Below are the code and all the weights of a small trained network. Each question names an input and a target symbol and asks about switching units off, where a switched-off unit gives its printed mean instead of its output.

import numpy as np


def w(rows, s, z=0):
    codes = np.array(rows[::2]) - 128.0
    scale = np.full(codes.shape[1], s)
    scale[-1] = z or s
    return codes * scale


def norm(h):
    return h / np.sqrt((h * h).mean(-1, keepdims=True) + 1e-5)


def f(y):
    return np.maximum(y, 0)


def softmax(a):
    e = np.exp(a - a.max(-1, keepdims=True))
    return e / e.sum(-1, keepdims=True)


def log_softmax(a):
    a = a - a.max(-1, keepdims=True)
    return a - np.log(np.exp(a).sum(-1, keepdims=True))


def net(x, mask):
    ids = ['ΔΘΣαγεημξτφω'.index(c) for c in x.split()]
    T = len(ids)
    res = E[ids] + P[:T]
    u = 0
    for l in range(2):
        r = norm(res)
        for j in range(2):
            rows = slice(2 * j, 2 * j + 2)
            q, k, v = (r @ M[l][rows].T for M in (Q, K, V))
            z = softmax(np.where(np.tri(T) > 0, q @ k.T / 2**0.5, -1e9)) @ v
            o = O[l][rows]
            res = res + np.where(mask[u + j], z, o[:, -1]) @ o[:, :-1]
        u += 2
        y = f(norm(res) @ A[l][:, :-1].T + A[l][:, -1])
        res = res + np.where(mask[u : u + 8], y, B[l][:, -1]) @ B[l][:, :-1]
        u += 8
    return log_softmax(norm(res)[-1] @ U[:, :-1].T + U[:, -1])


Q, K, V, O, A, B = {}, {}, {}, {}, {}, {}
E = w([
[188,165,80,120,77,236,131],'Δ',
[189,123,75,124,173,116,102],'Θ',
[172,125,130,112,204,123,152],'Σ',
[72,105,132,135,100,117,42],'α',
[184,186,162,115,225,249,220],'γ',
[144,119,85,115,130,159,183],'ε',
[149,104,93,85,178,180,128],'η',
[62,201,131,148,146,135,159],'μ',
[175,171,127,127,131,206,145],'ξ',
[111,128,130,89,155,189,131],'τ',
[143,155,59,163,144,36,130],'φ',
[202,168,107,189,142,106,193],'ω',
],0.021)
P = w([
[92,152,51,211,180,194,193],'0',
[126,101,135,172,75,102,120],'1',
[89,163,107,98,167,143,124],'2',
[96,77,88,220,143,169,178],'3',
[190,105,169,148,47,103,113],'4',
[97,201,114,45,142,138,97],'5',
[117,51,97,222,149,216,188],'6',
[207,101,176,128,9,117,113],'7',
],0.013)
Q[0] = w([
[180,83,247,86,130,14,120],'0.h1',
[192,2,136,154,138,169,129],'0.h1',
[234,125,173,34,50,55,116],'0.h2',
[199,94,184,175,80,96,104],'0.h2',
],0.01)
K[0] = w([
[150,43,160,185,178,151,203],'0.h1',
[196,81,128,2,116,150,158],'0.h1',
[177,9,171,220,124,141,139],'0.h2',
[200,92,124,146,143,197,167],'0.h2',
],0.011)
V[0] = w([
[95,118,163,99,114,83,89],'0.h1',
[119,118,255,144,127,149,98],'0.h1',
[121,168,63,50,92,80,233],'0.h2',
[145,140,29,118,105,66,53],'0.h2',
],0.0071)
O[0] = w([
[145,212,6,139,141,135,113,3],'0.h1',
[156,171,171,156,194,174,63,50],'0.h1',
[129,119,115,51,36,120,254,159],'0.h2',
[123,119,2,69,173,111,110,67],'0.h2',
],0.0074,0.0054)
A[0] = w([
[177,44,187,106,57,168,92,62],'0.n1',
[216,186,31,200,119,171,209,54],'0.n2',
[188,78,94,126,89,15,59,145],'0.n3',
[64,196,72,93,182,167,98,2],'0.n4',
[156,76,106,198,53,190,79,82],'0.n5',
[227,47,94,144,103,56,110,205],'0.n6',
[99,152,50,49,69,197,85,92],'0.n7',
[22,155,190,88,59,129,3,73],'0.n8',
],0.0075,0.0045)
B[0] = w([
[138,160,24,149,129,94,112,229],'0.n1',
[81,61,151,119,149,27,71,244],'0.n2',
[2,154,149,120,51,157,180,172],'0.n3',
[253,64,248,130,130,93,103,144],'0.n4',
[109,122,196,131,205,56,238,199],'0.n5',
[116,144,166,124,26,184,135,255],'0.n6',
[157,143,106,226,167,162,180,171],'0.n7',
[246,106,103,161,124,89,65,146],'0.n8',
],0.0078,0.0049)
Q[1] = w([
[131,23,223,244,68,133,117],'1.h1',
[114,131,116,177,71,114,32],'1.h1',
[125,205,102,19,164,12,1],'1.h2',
[26,77,11,212,173,212,102],'1.h2',
],0.0094)
K[1] = w([
[251,48,142,81,126,127,156],'1.h1',
[160,37,76,165,87,200,139],'1.h1',
[42,54,155,216,154,124,138],'1.h2',
[138,182,38,104,182,114,104],'1.h2',
],0.013)
V[1] = w([
[102,130,138,154,107,38,127],'1.h1',
[187,1,150,82,110,181,108],'1.h1',
[106,120,40,254,75,226,115],'1.h2',
[97,77,172,45,178,62,114],'1.h2',
],0.0089)
O[1] = w([
[179,132,107,182,82,134,163,81],'1.h1',
[66,77,80,117,169,131,95,255],'1.h1',
[154,134,160,3,131,101,49,93],'1.h2',
[83,161,114,185,180,113,158,18],'1.h2',
],0.013,0.0031)
A[1] = w([
[155,77,82,129,177,222,86,151],'1.n1',
[244,186,48,101,98,47,94,133],'1.n2',
[9,6,131,140,114,168,173,45],'1.n3',
[141,233,191,104,70,182,43,139],'1.n4',
[224,182,153,148,78,102,69,38],'1.n5',
[99,28,202,114,117,209,62,2],'1.n6',
[64,148,179,115,179,2,231,176],'1.n7',
[73,170,77,57,31,133,51,104],'1.n8',
],0.0082,0.0065)
B[1] = w([
[145,153,157,108,150,115,30,201],'1.n1',
[115,105,42,254,168,177,57,183],'1.n2',
[123,206,142,211,104,224,76,249],'1.n3',
[40,214,89,170,151,97,193,231],'1.n4',
[170,59,158,147,95,81,220,170],'1.n5',
[200,133,76,238,53,124,100,217],'1.n6',
[140,58,99,64,62,110,94,255],'1.n7',
[49,180,88,197,199,115,230,193],'1.n8',
],0.0095,0.0057)
U = w([
[118,81,178,71,101,65,125,228],'Δ',
[106,148,25,104,115,153,115,72],'Θ',
[69,104,115,184,227,76,215,165],'Σ',
[168,146,111,171,211,51,94,177],'α',
[137,125,182,138,166,157,166,112],'γ',
[82,106,103,83,49,199,191,2],'ε',
[77,98,141,154,115,57,110,135],'η',
[82,140,172,116,118,126,174,143],'μ',
[149,151,164,168,59,162,73,72],'ξ',
[57,200,138,119,125,152,135,128],'τ',
[181,132,9,137,115,99,175,55],'φ',
[193,147,158,150,144,64,207,185],'ω',
],0.011,0.0058)

Each question gives the input, a string of symbols that net reads in full, and the target symbol t.
The units are the heads (2 rows each of Q, K, V and O) and the neurons (one row each of A and B). Each row of codes is followed by its name. A weight is (code - 128) times the scale printed after its matrix; where a second scale follows, it is the last column's (O, A, B and U).
mask holds one flag per unit, layer by layer, with each layer's heads first. A switched-off unit (its flag False) gives its mean, the last column of its rows in O or B, instead of its output. The means were averaged over made-up inputs and are rounded, as every weight is.
A unit's drop is (log p(t) with every unit on - log p(t) with that unit switched off) / (log p(t) with every unit on - log p(t) with every unit switched off).
The circuit of an input: a set's keep is (log p(t) with only the set's units on - log p(t) with every unit switched off) / (log p(t) with every unit on - log p(t) with every unit switched off). Starting from the 12 units with the biggest drops (on a tie, the unit counted first), units are removed one at a time, each time the one whose removal leaves the highest keep (on an exact tie, the one counted first), for as long as the keep stays at least 0.8.
circuit, biggest first: the units of the circuit, biggest drop first
most important unit: the unit with the biggest drop
k most important neurons: the k neurons with the biggest drops, biggest first
drop of u: that unit's drop, to one decimal
input ω Δ Σ Σ φ Δ ω, target Δ: 2 most important neurons	0.n7; 0.n2
input Σ Σ Σ Θ μ, target Σ: most important unit	0.n2
input Θ ε ξ ξ Δ Δ ξ, target Δ: circuit, biggest first	1.h2; 0.n7
input Σ ξ ξ ξ ε φ, target φ: circuit, biggest first	1.h1; 0.h2
input Σ μ ε ξ, target ε: circuit, biggest first	0.h1; 1.h2
input ξ Σ Σ Δ, target Σ: circuit, biggest first	1.h2; 0.n5
input Σ α Σ Δ α α τ, target α: circuit, biggest first	0.h1; 0.h2; 1.n1
input Θ Σ γ φ Δ, target φ: 2 most important neurons	0.n1; 0.n5
input Σ Σ Σ η Σ α, target α: 2 most important neurons	0.n8; 0.n4
input ε ξ Σ Σ η, target Θ: 3 most important neurons	0.n1; 0.n6; 0.n2
input μ Δ ω ξ ξ, target ω: 2 most important neurons	0.n5; 1.n5
input Σ ξ ξ ξ, target ξ: 2 most important neurons	0.n2; 1.n3
input α Σ ξ μ Σ Σ, target ω: 2 most important neurons	1.n5; 0.n4
input ε ξ Σ ξ Σ Σ α, target Σ: most important neuron	0.n5
input ξ ω ξ Σ Δ Δ μ, target Δ: 2 most important neurons	0.n7; 1.n3
input Σ ω ξ Σ Δ ξ ε, target ξ: 2 most important neurons	1.n3; 0.n7
input μ ω ω Δ Σ ξ Θ, target ξ: 2 most important neurons	0.n6; 1.n3
input ε φ ξ, target φ: 2 most important neurons	1.n2; 1.n3
input ξ α ξ Σ, target ξ: 2 most important neurons	0.n4; 1.n3
input μ ε ω γ, target ω: circuit, biggest first	1.h1
input ω Σ ξ Δ, target ξ: 2 most important neurons	0.n2; 1.n3
input μ ξ Δ Σ, target Δ: drop of 0.n7	0.4
input ξ Σ ξ ξ, target ξ: drop of 0.n2	0.2
input φ Σ τ Δ Σ Σ, target φ: drop of 1.n2	0.4
input ε Σ ξ Σ Σ φ, target φ: drop of 1.n3	0.1
